Input:
[[109  72 141 108 134 116  69  75 119  92 120 105 116 106]
 [107 101  94  95 149 110 105 110 106  60 130  86  87  65]
 [ 83  59  78  89 118 116 100 110  75 141  85 108  76 122]
 [ 82 107 104 112  98 129  96  93  45 127  95  78  79 124]
 [117  84 135  68  61  90  85  72 128 110 103 118  89  95]
 [121  97  91  75 120 107 112 103 126 135 119  98  48  93]
 [100 102  94 126 153  85 115 104 133 124 111  80  78  87]
 [105 135 123  83 114  70  80  65 128 108 107  71  85  90]
 [107  73 119 122  86  75 118 108  92  65  96  73 118  60]
 [ 88  80 118  81 125 111 121 159 111  74 106  91  95 100]
 [ 70  96  54 123 125  59  97 112  94  79  85  96  95 107]]
Output: 88

Input:
[[129 100 128 126 107 130 104 103 119]
 [114  96  95 128  77 121  86  99 107]
 [104  97  94 135 100 109  75 101 101]
 [100  97 108 104  94 116  99  97 110]
 [ 76 102  81  99  68 124  95  78 100]
 [ 86 108  72 142  83 125  63  64  83]]
Output: 76

Input:
[[ 45 119  86 146  64  68 110  66  68 138  59 113]
 [114  94  98  48 128 140  73 128 119  85 127  98]
 [ 99 110 157  53 141 101 112 110  79 119 128  45]
 [112  98  99 104  88 107  97 104 103  94  98  99]
 [ 93  91 122 102 121  87 124 116  88 114 101  83]
 [103 120 118  97  85  95  87  81 105 122 115  92]
 [122  82 139  62 147 102 109 136 117  94 139  64]]
Output: 103

Input:
[[ 88 104  96  98  99 101  98 103  96]
 [121  89 117 109  93 115 114  85 115]
 [ 96 114  89  92 105  92  95 101  88]
 [ 80 118  72  77 127  63  67 129  73]
 [ 86 120  86  90 102 102 101 105  88]
 [140  64 146 131  68 145 142  67 145]
 [ 56 142  51  63 131  56  58 134  56]
 [104  86 115 113  84 111 111  86 113]
 [113  71 130 124  80 129 122  82 130]
 [ 93 129  72  76 121  71  79 109  69]
 [124  73 131 130  72 129 128  74 126]]
Output: 93

Input:
[[110  91 114  79 106  59  74]
 [109 136 102 127 137  51 110]
 [105 103 138  96 151  97 133]
 [110  88 114  80 106  58  74]
 [106 106 138  95 150  96 132]
 [109  97  82 100 112  94  83]]
Output: 106
---
 55  124  139   56  102
136   73  103  117   85
 83   89  113  154   94
ans = 124

131  104  135  141  105   71   78
 54  111   97   88   90  147   83
ans = 104

116   67   99   42  156 ans = 67

137   67  155   88  128  148   98 ans = 67

 49  125   46  141 ans = 125

 45  137  140   71  111   95
 70  129  129   66  127  118
 83  141  122  109  124  113
ans = 137

 98   76   68  145   65 ans = 76

152   69   54  103 ans = 69
---
70	114	100	155	78	67	127
115	99	101	63	110	120	86
112	75	71	136	63	78	117
out 71

114	133	130	61
108	58	80	139
151	101	119	77
out 139

109	95	142	81	118	110	138
77	89	67	119	73	98	100
81	97	64	126	66	92	100
out 64

79	88	117	87	66
149	140	68	145	94
out 149

143	133	114	92	73 out 143

103	44	69	144	68 out 103

89	116	110	140	72	66	104
97	118	82	68	70	140	56
73	114	99	115	74	126	76
out 99

87	118	95	103	78
138	105	122	134	154
out 138

95	131	56	140	143 out 95

43	129	141	64	147	129
69	78	90	106	118	118
out 78
---
[54, 140, 139, 97, 152] Out: 139
[[72, 88, 109, 81, 91, 103], [47, 81, 119, 97, 106, 105], [136, 108, 91, 125, 98, 80]] Out: 91
[148, 136, 70, 93, 159, 129, 50] Out: 70
[[99, 123, 76, 104, 121, 79, 113], [101, 56, 144, 101, 72, 132, 73]] Out: 144
[42, 100, 130, 100, 47, 88, 140] Out: 130
[[147, 111, 139, 115], [120, 100, 92, 77], [120, 100, 105, 54]] Out: 105
---
[[ 96 117  97  95  60]
 [105  98 126 147  60]]: 126

[[137  82  97 146  92]
 [ 57 115  42 125  44]
 [137  99  84  69 146]]: 42

[[115 133  58 111  81]
 [ 85  68 142  90 119]
 [ 61 116 133 117 117]]: 142

[[ 69 107 111 115 150]
 [116  93  90 105  43]
 [ 45 106 108 120 122]]: 90

[[ 67  91  59 135  51]
 [ 50 101 158  54  92]]: 158

[[102 152 105 100 118]
 [ 53 133  57  60  44]
 [141  73 101  90  79]]: 57
---
133,44,54,114,155,115,93 >> 115

128,152,147,75,122 >> 128

51,87,99,54
121,113,88,111
>> 111

100,159,83,101 >> 100

129,134,105,119,46,104 >> 119

70,54,156,46,68 >> 68

100,45,150,43,100
57,115,152,76,105
>> 115

86,55,121,62,53 >> 62

116,134,73,58 >> 73

97,65,76,101,78,147,150
91,59,72,95,68,155,157
>> 150
---
136	133	134	140	104	131
156	153	148	156	89	151
137	132	131	137	108	131
⇒ 148

133	138	55	50
117	132	57	45
101	101	95	92
⇒ 57

134	153	136	122	154	66
113	111	120	110	129	43
95	123	86	112	106	78
⇒ 120

96	105	91	104	122
95	88	102	92	58
90	92	104	91	57
⇒ 102

99	109	75	124	72
150	121	88	86	98
106	110	92	118	85
⇒ 88

91	103	92	89	104	88	97
110	105	94	112	98	84	84
95	76	61	86	62	65	47
⇒ 94

91	91	130	56	69	107
100	105	104	66	106	99
92	105	153	90	122	55
⇒ 104

70	67	133	145	146	99	140
83	72	121	151	139	123	146
147	128	45	69	45	56	92
⇒ 121
---
58	96	102	122	73	108
76	141	103	106	73	104
-> 141

92	108	104	107	108	98	67
90	85	88	81	79	90	146
90	89	91	87	86	91	139
-> 85

104	89	52	66	52	71	124
64	71	56	63	61	57	148
-> 71

63	125	73	81	56	88
77	67	148	149	91	59
135	107	102	103	123	64
-> 67

139	69	80	147	85	73
139	54	148	60	129	82
139	64	92	144	67	95
-> 54

110	51	111	128
110	52	100	129
106	49	120	125
-> 52

118	115	58	93	110	141	90
91	81	95	103	124	84	139
-> 81

71	75	91	75	72	76
58	64	106	65	61	65
142	135	93	135	140	137
-> 64
---
((100, 101, 106, 96, 120, 86, 97), (102, 95, 103, 75, 81, 72, 104), (118, 114, 106, 145, 104, 55, 62)) 97
((72, 129, 146, 76), (68, 125, 74, 70), (116, 77, 78, 66)) 76
((100, 103, 93, 113, 104), (100, 142, 98, 109, 79), (102, 70, 97, 106, 100)) 104
((64, 86, 66, 65), (60, 151, 130, 80), (121, 79, 76, 125)) 65
((108, 89, 125, 59, 129), (116, 89, 142, 84, 146), (101, 123, 107, 79, 75)) 129
((88, 104, 112, 122, 85), (124, 74, 109, 83, 103), (77, 135, 54, 82, 107)) 85
((111, 103, 116, 96, 96, 106, 96), (93, 73, 84, 146, 99, 128, 111), (110, 91, 112, 114, 97, 115, 101)) 96
((95, 91, 84, 87, 85), (92, 75, 122, 103, 122), (93, 156, 104, 60, 111)) 85
((147, 50, 87, 121), (81, 59, 82, 100), (118, 90, 106, 93)) 121
---
105	114	105	153	75	89
94	116	109	115	103	122
99	102	105	55	146	150
-> 55

114	89	68	74	82	143	86 -> 82

128	112	100	145	93 -> 100

75	144	102	110	47	92	96 -> 47

84	125	83	118	144	61
81	117	92	104	76	137
-> 104

143	113	144	97	129
104	57	106	97	154
119	91	117	96	138
-> 117

74	125	88	88	49	89	99
111	78	89	98	106	106	119
114	92	91	93	94	98	101
-> 94

55	123	95	137	89	75	105 -> 89

140	97	91	53 -> 97
---
[[103 131  92  97]
 [123  95  60 153]
 [ 43 119  49 119]] --> 49

[[108 109 108  99 102 111]
 [ 97 106  98  99  97  70]
 [100  84 101  99 119  53]] --> 101

[[ 96 104  54 139 144]
 [ 74 143  83 108 137]
 [ 86  96 125 103 130]] --> 125

[[ 91  79 127  73  59  66  80]
 [ 92  72  86 127  94 153 127]
 [ 81  64 115 132 114 135 131]] --> 115

[[ 56 139 104  74  70 132]
 [142  64  94 128 134  64]
 [125  76 127 111  74 159]] --> 127

[[ 83 100  66  97  95  57]
 [ 82 103 138 126  84  91]
 [123  81 123 114  62 108]] --> 123

[[ 48  86  67 106]
 [101 130 115 158]
 [103  82  95  61]] --> 95

[[ 55  90 130  59  67]
 [109  92  96  65  54]
 [115 137 140  90  77]] --> 140

[[ 97 100 100 102]
 [123 136  71  81]
 [129 142  81  80]] --> 81

[[ 78 105  99  92  95 100]
 [154 106  99  83  89  91]
 [ 77 105  99 109 105  95]] --> 99
---
83	90	106	54
97	109	63	75
159	70	78	124
Answer: 63

44	121	93	106
64	99	89	143
Answer: 89

132	117	103	108
88	126	103	99
88	109	115	45
Answer: 103

81	116	98	122
56	113	98	119
133	112	99	115
Answer: 98

104	54	104	99
105	127	105	99
Answer: 105

95	143	119	87
98	97	98	101
102	108	105	96
Answer: 98

96	159	69	54
88	100	79	94
Answer: 79

94	128	108	109
100	125	143	148
103	132	45	60
Answer: 143
---
86	75	128	73	47 -> 86, 47
142	65	59	129 -> 142, 129
148	136	103	88 -> 148, 88
138	110	153	128	112 -> 138, 112
100	105	149	108	157	107	113 -> 100, 113
73	60	156	59	89	118	90 -> 73, 90
